Below are the code and all the weights of a small trained network. Each question names an input and a class and asks about switching units off, where a switched-off unit gives its printed mean instead of its output.

import numpy as np


def w(rows, s, z=0):
    codes = np.array(rows[::2]) - 128.0
    scale = np.full(codes.shape[1], s)
    scale[-1] = z or s
    return codes * scale


def f(y):
    return np.maximum(y, 0)


def log_softmax(a):
    a = a - a.max(-1, keepdims=True)
    return a - np.log(np.exp(a).sum(-1, keepdims=True))


def net(x, mask):
    res = np.array(x, float).reshape(1, 4) / 4 @ E
    y = f(res @ A[0][:, :-1].T + A[0][:, -1])
    res = res + np.where(mask, y, B[0][:, -1]) @ B[0][:, :-1]
    return log_softmax(res[-1] @ U[:, :-1].T + U[:, -1])


A, B = {}, {}
E = w([
[213,147,217,74,221,176],'x0',
[30,89,172,114,73,178],'x1',
[95,250,168,96,76,94],'x2',
[109,101,22,61,110,202],'x3',
],0.011)
A[0] = w([
[132,108,37,99,158,140,170],'N1',
[181,178,107,64,111,116,217],'N2',
[60,99,68,212,64,55,237],'N3',
[168,90,107,185,151,11,171],'N4',
[168,166,185,133,97,181,216],'N5',
[123,27,126,160,169,49,241],'N6',
[161,78,101,54,117,180,118],'N7',
[215,198,174,103,166,74,252],'N8',
[176,217,89,114,207,65,209],'N9',
[177,106,41,67,73,216,177],'N10',
[73,88,181,86,123,174,93],'N11',
[86,114,96,114,80,183,203],'N12',
[152,197,80,122,93,97,176],'N13',
[108,207,211,106,86,91,117],'N14',
[184,105,159,91,172,172,191],'N15',
[101,76,172,155,63,102,251],'N16',
[155,34,160,83,135,253,181],'N17',
[120,152,194,215,122,90,194],'N18',
[164,119,78,212,178,32,146],'N19',
[167,72,190,126,155,156,253],'N20',
],0.012,0.0038)
B[0] = w([
[203,199,48,147,120,177,201],'N1',
[104,135,91,106,132,76,191],'N2',
[84,227,126,235,77,217,251],'N3',
[244,78,167,200,70,140,208],'N4',
[97,110,181,27,181,93,186],'N5',
[178,77,141,190,120,228,206],'N6',
[178,171,108,70,240,193,194],'N7',
[170,89,127,96,152,33,247],'N8',
[186,134,99,108,113,13,226],'N9',
[146,180,16,87,178,176,229],'N10',
[64,52,92,160,173,152,183],'N11',
[70,129,90,60,121,165,199],'N12',
[75,115,153,138,98,45,186],'N13',
[110,202,220,19,117,125,216],'N14',
[86,89,119,176,218,82,202],'N15',
[54,183,161,159,135,184,192],'N16',
[102,92,122,94,253,187,232],'N17',
[189,179,222,119,117,153,203],'N18',
[185,138,119,247,66,97,213],'N19',
[130,51,188,154,195,93,199],'N20',
],0.0077,0.016)
U = w([
[60,44,178,128,201,152,170],'0',
[141,102,84,155,119,21,83],'1',
[124,165,245,63,145,98,62],'2',
[67,135,113,78,117,146,35],'3',
[159,117,149,230,55,159,176],'4',
[3,166,82,163,50,154,69],'5',
[194,169,58,81,175,186,247],'6',
],0.013,0.0015)

Each question gives the input, the list of numbers given to net, and the class t.
The units are the neurons (one row each of A and B). Each row of codes is followed by its name. A weight is (code - 128) times the scale printed after its matrix; where a second scale follows, it is the last column's (A, B and U).
mask holds one flag per neuron, in row order. A switched-off neuron (its flag False) gives its mean, the last column of its row in B, instead of its output. The means were averaged over made-up inputs and are rounded, as every weight is.
A unit's drop is (log p(t) with every unit on - log p(t) with that unit switched off) / (log p(t) with every unit on - log p(t) with every unit switched off).
The circuit of an input: a set's keep is (log p(t) with only the set's units on - log p(t) with every unit switched off) / (log p(t) with every unit on - log p(t) with every unit switched off). Starting from the 12 units with the biggest drops (on a tie, the unit counted first), units are removed one at a time, each time the one whose removal leaves the highest keep (on an exact tie, the one counted first), for as long as the keep stays at least 0.8.
circuit, biggest first: the units of the circuit, biggest drop first
k most important neurons: the k neurons with the biggest drops, biggest first
drop when u is switched off: that unit's drop, to one decimal
input [7,6,8,6], class 0: circuit, biggest first -> [N11; N1]
input [-6,-1,1,6], class 5: circuit, biggest first -> [N3]
input [0,1,-2,0], class 0: circuit, biggest first -> [N10; N1]
input [8,-5,4,2], class 1: 2 most important neurons -> [N9; N8]
input [6,7,-2,6], class 0: 4 most important neurons -> [N11; N17; N20; N15]
input [7,-5,2,-3], class 2: 2 most important neurons -> [N5; N14]
input [-6,1,-5,2], class 5: 2 most important neurons -> [N3; N12]
input [4,-6,7,3], class 1: circuit, biggest first -> [N9; N8]
input [7,-6,6,6], class 1: 2 most important neurons -> [N9; N8]
input [2,2,-5,-8], class 4: 4 most important neurons -> [N4; N6; N19; N18]
input [4,-2,-7,1], class 0: 2 most important neurons -> [N20; N15]
input [7,0,-1,-3], class 0: 3 most important neurons -> [N15; N20; N17]
input [-8,-2,-2,7], class 5: 2 most important neurons -> [N3; N17]
input [0,4,-2,-6], class 4: circuit, biggest first -> [N17]
input [-7,-5,1,3], class 4: 2 most important neurons -> [N4; N19]
input [7,1,-4,-7], class 0: 2 most important neurons -> [N15; N20]
input [-1,-4,0,-7], class 4: 2 most important neurons -> [N19; N4]
input [-1,-7,-2,-4], class 4: 2 most important neurons -> [N4; N19]
input [-6,-7,6,-8], class 4: drop when N19 is switched off -> 1.4
input [8,-3,-2,-2], class 0: circuit, biggest first -> [N15]
input [1,-3,1,-4], class 2: drop when N10 is switched off -> 0.6
input [4,-3,-5,-5], class 1: drop when N9 is switched off -> 0.1
